Below is a small trained network, with its code and all its weights. Each question gives an input and a target symbol and asks what happens when units are switched off, that is, made to give their printed mean instead of their output.

import numpy as np


def w(rows, s, z=0):
    codes = np.array(rows[::2]) - 128.0
    scale = np.full(codes.shape[1], s)
    scale[-1] = z or s
    return codes * scale


def f(y):
    return np.maximum(y, 0)


def softmax(a):
    e = np.exp(a - a.max(-1, keepdims=True))
    return e / e.sum(-1, keepdims=True)


def log_softmax(a):
    a = a - a.max(-1, keepdims=True)
    return a - np.log(np.exp(a).sum(-1, keepdims=True))


def net(x, mask):
    ids = ['ΣΩαδθμ'.index(c) for c in x.split()]
    T = len(ids)
    res = E[ids] + P[:T]
    u = 0
    for l in range(3):
        q, k, v = (res @ M[l].T for M in (Q, K, V))
        z = softmax(np.where(np.tri(T) > 0, q @ k.T / 2**0.5, -1e9)) @ v
        res = res + np.where(mask[u], z, O[l][:, -1]) @ O[l][:, :-1]
        u += 1
        y = f(res @ A[l][:, :-1].T + A[l][:, -1])
        res = res + np.where(mask[u : u + 8], y, B[l][:, -1]) @ B[l][:, :-1]
        u += 8
    return log_softmax(res[-1] @ U[:, :-1].T + U[:, -1])


Q, K, V, O, A, B = {}, {}, {}, {}, {}, {}
E = w([
[166,87,229,129,245,36],'Σ',
[177,55,198,116,224,15],'Ω',
[111,87,201,152,166,56],'α',
[114,57,131,121,112,45],'δ',
[60,161,253,198,134,106],'θ',
[84,200,175,169,212,103],'μ',
],0.0076)
P = w([
[156,72,232,30,144,91],'0',
[229,92,121,222,91,97],'1',
[231,184,146,97,69,48],'2',
[197,81,86,188,89,219],'3',
[179,210,112,97,70,79],'4',
[136,110,57,197,108,180],'5',
[131,214,97,74,80,113],'6',
[89,119,44,193,127,155],'7',
[94,213,89,58,92,131],'8',
[51,121,42,191,150,139],'9',
[60,206,96,45,114,153],'10',
[21,112,52,195,176,117],'11',
[36,182,115,23,127,168],'12',
[1,105,72,194,200,82],'13',
],0.0099)
Q[0] = w([
[128,135,73,224,119,106],'0.h0',
[121,147,172,110,165,3],'0.h0',
],0.044)
K[0] = w([
[65,185,53,144,71,174],'0.h0',
[2,82,130,85,178,127],'0.h0',
],0.047)
V[0] = w([
[49,100,190,159,4,116],'0.h0',
[96,205,209,184,180,168],'0.h0',
],0.025)
O[0] = w([
[103,79,69,78,207,254,136],'0.h0',
[231,133,172,142,61,174,253],'0.h0',
],0.0089,0.0066)
A[0] = w([
[89,142,144,124,141,44,114],'0.n0',
[124,164,117,55,152,116,145],'0.n1',
[51,62,98,252,169,72,169],'0.n2',
[74,78,100,232,171,104,10],'0.n3',
[49,133,107,140,97,86,109],'0.n4',
[117,137,114,72,110,54,107],'0.n5',
[98,115,104,121,127,134,100],'0.n6',
[148,171,173,27,96,137,68],'0.n7',
],0.016,0.014)
B[0] = w([
[117,137,201,161,142,144,222],'0.n0',
[185,111,168,159,86,120,179],'0.n1',
[213,157,74,128,181,130,246],'0.n2',
[3,71,90,185,1,49,162],'0.n3',
[148,108,170,137,148,119,185],'0.n4',
[82,124,150,150,144,139,189],'0.n5',
[127,111,154,131,171,130,149],'0.n6',
[142,208,68,124,124,93,164],'0.n7',
],0.023,0.013)
Q[1] = w([
[209,171,138,210,171,157],'1.h0',
[1,87,128,29,110,109],'1.h0',
],0.062)
K[1] = w([
[64,173,176,85,118,254],'1.h0',
[197,83,77,184,176,25],'1.h0',
],0.048)
V[1] = w([
[195,81,2,239,221,89],'1.h0',
[143,105,144,163,104,72],'1.h0',
],0.0027)
O[1] = w([
[148,120,219,74,253,132,255],'1.h0',
[165,173,144,166,59,151,184],'1.h0',
],0.0017,0.00056)
A[1] = w([
[139,169,211,88,98,106,7],'1.n0',
[38,82,148,29,169,154,246],'1.n1',
[66,127,130,53,162,116,92],'1.n2',
[45,54,100,57,92,146,165],'1.n3',
[154,162,55,56,175,197,14],'1.n4',
[55,128,130,8,164,196,86],'1.n5',
[130,194,104,23,94,110,21],'1.n6',
[72,4,94,89,184,226,2],'1.n7',
],0.012,0.007)
B[1] = w([
[47,112,49,120,107,177,254],'1.n0',
[150,103,118,120,112,108,136],'1.n1',
[171,136,116,132,113,134,128],'1.n2',
[169,151,130,101,131,175,131],'1.n3',
[145,145,108,79,176,205,184],'1.n4',
[154,148,94,96,142,91,139],'1.n5',
[132,72,98,179,176,63,181],'1.n6',
[9,146,194,242,130,90,161],'1.n7',
],0.016,0.013)
Q[2] = w([
[146,126,72,26,112,254],'2.h0',
[192,95,49,105,235,32],'2.h0',
],0.05)
K[2] = w([
[254,149,165,70,169,164],'2.h0',
[160,80,59,184,197,57],'2.h0',
],0.058)
V[2] = w([
[120,125,142,138,142,104],'2.h0',
[131,2,119,90,139,149],'2.h0',
],0.0038)
O[2] = w([
[125,166,116,79,126,161,181],'2.h0',
[120,136,144,251,42,119,2],'2.h0',
],0.0013,0.0036)
A[2] = w([
[126,117,145,79,50,172,95],'2.n0',
[40,157,146,60,24,87,89],'2.n1',
[178,117,222,31,3,136,50],'2.n2',
[143,233,83,63,84,65,70],'2.n3',
[163,120,199,65,33,145,254],'2.n4',
[171,155,196,131,158,80,76],'2.n5',
[76,121,158,159,111,55,35],'2.n6',
[123,164,171,73,118,110,54],'2.n7',
],0.012)
B[2] = w([
[156,131,146,139,160,100,161],'2.n0',
[147,203,104,127,110,106,203],'2.n1',
[152,182,99,217,175,155,179],'2.n2',
[138,90,104,159,147,123,180],'2.n3',
[66,40,165,2,73,100,254],'2.n4',
[136,169,153,113,123,92,244],'2.n5',
[132,138,116,105,133,153,251],'2.n6',
[133,125,140,146,98,147,128],'2.n7',
],0.021,0.0076)
U = w([
[186,165,40,131,51,149,87],'Σ',
[232,129,113,142,121,116,75],'Ω',
[252,111,34,103,109,227,110],'α',
[175,69,1,175,102,99,74],'δ',
[133,87,103,205,125,201,149],'θ',
[176,66,67,72,50,132,253],'μ',
],0.0028,0.0048)

Each question gives the input, a string of symbols that net reads in full, and the target symbol t.
The units are the heads (2 rows each of Q, K, V and O) and the neurons (one row each of A and B). Each row of codes is followed by its name. A weight is (code - 128) times the scale printed after its matrix; where a second scale follows, it is the last column's (O, A, B and U).
mask holds one flag per unit, layer by layer, with each layer's heads first. A switched-off unit (its flag False) gives its mean, the last column of its rows in O or B, instead of its output. The means were averaged over made-up inputs and are rounded, as every weight is.
A unit's drop is (log p(t) with every unit on - log p(t) with that unit switched off) / (log p(t) with every unit on - log p(t) with every unit switched off).
The circuit of an input: a set's keep is (log p(t) with only the set's units on - log p(t) with every unit switched off) / (log p(t) with every unit on - log p(t) with every unit switched off). Starting from the 12 units with the biggest drops (on a tie, the unit counted first), units are removed one at a time, each time the one whose removal leaves the highest keep (on an exact tie, the one counted first), for as long as the keep stays at least 0.8.
circuit, biggest first: the units of the circuit, biggest drop first
most important unit: the unit with the biggest drop
top k neurons: the k neurons with the biggest drops, biggest first
drop of u: that unit's drop, to one decimal
input μ δ μ, target δ: circuit, biggest first	0.n7, 0.h0, 2.n3, 0.n0
input Σ δ δ δ δ α μ Σ μ μ Σ Σ, target μ: circuit, biggest first	0.h0, 2.n4, 0.n2, 1.n6
input θ Ω δ Σ α Ω θ θ μ, target α: circuit, biggest first	0.h0, 1.n4
input μ μ θ Σ μ α Ω, target δ: top 2 neurons	0.n7, 0.n2
input Ω Ω Ω μ α, target θ: top 3 neurons	1.n0, 0.n0, 0.n5
input δ α μ μ α Σ Σ, target Ω: top 2 neurons	0.n2, 1.n0
input α Ω Σ δ μ Σ, target μ: top 2 neurons	0.n2, 2.n4
input Ω Σ θ δ, target θ: circuit, biggest first	1.n7, 0.h0, 0.n2
input θ Ω α Ω θ Ω Ω α δ μ δ, target α: top neuron	0.n7
input Ω Σ θ δ μ δ μ Ω μ, target θ: circuit, biggest first	0.h0, 0.n0, 0.n5
input θ δ δ μ, target μ: circuit, biggest first	2.n4, 0.n2, 0.h0, 1.n6
input δ δ Ω Σ Σ δ Σ Σ δ Ω θ, target Ω: top 3 neurons	0.n2, 1.n0, 2.n5
input δ δ Σ α Σ Σ α Σ δ μ μ θ Ω, target Ω: top 4 neurons	0.n2, 0.n1, 1.n0, 2.n5
input δ μ Σ θ μ, target Ω: top 2 neurons	1.n0, 0.n2
input θ μ Ω α δ δ Σ, target α: top 4 neurons	0.n7, 1.n4, 0.n3, 0.n0
input α μ μ μ Ω μ μ α Σ Σ θ θ Ω α, target θ: top 4 neurons	1.n7, 0.n2, 0.n7, 0.n3
input θ δ μ δ θ δ Ω, target α: top 4 neurons	0.n7, 1.n4, 0.n3, 0.n0
input δ μ Σ α, target μ: most important unit	2.n4
input θ α δ, target α: top 3 neurons	1.n4, 0.n7, 0.n3
input θ Ω δ δ Ω Ω μ Σ Ω α, target α: top 2 neurons	1.n4, 0.n2
input δ μ Ω Ω Σ δ, target δ: top neuron	0.n3
input α Ω α θ Ω Σ δ Σ μ θ μ Ω Ω, target μ: top 3 neurons	2.n4, 0.n1, 0.n2
input μ μ Σ μ α θ Ω Σ, target θ: drop of 1.n7	2.0
input θ δ μ δ δ μ θ Ω μ Ω θ Σ, target θ: drop of 0.h0	2.5
input Σ μ Ω δ μ Σ δ, target Σ: drop of 1.n6	0.1
input α δ α μ Σ μ Ω α μ Σ θ, target μ: drop of 0.n5	0.0
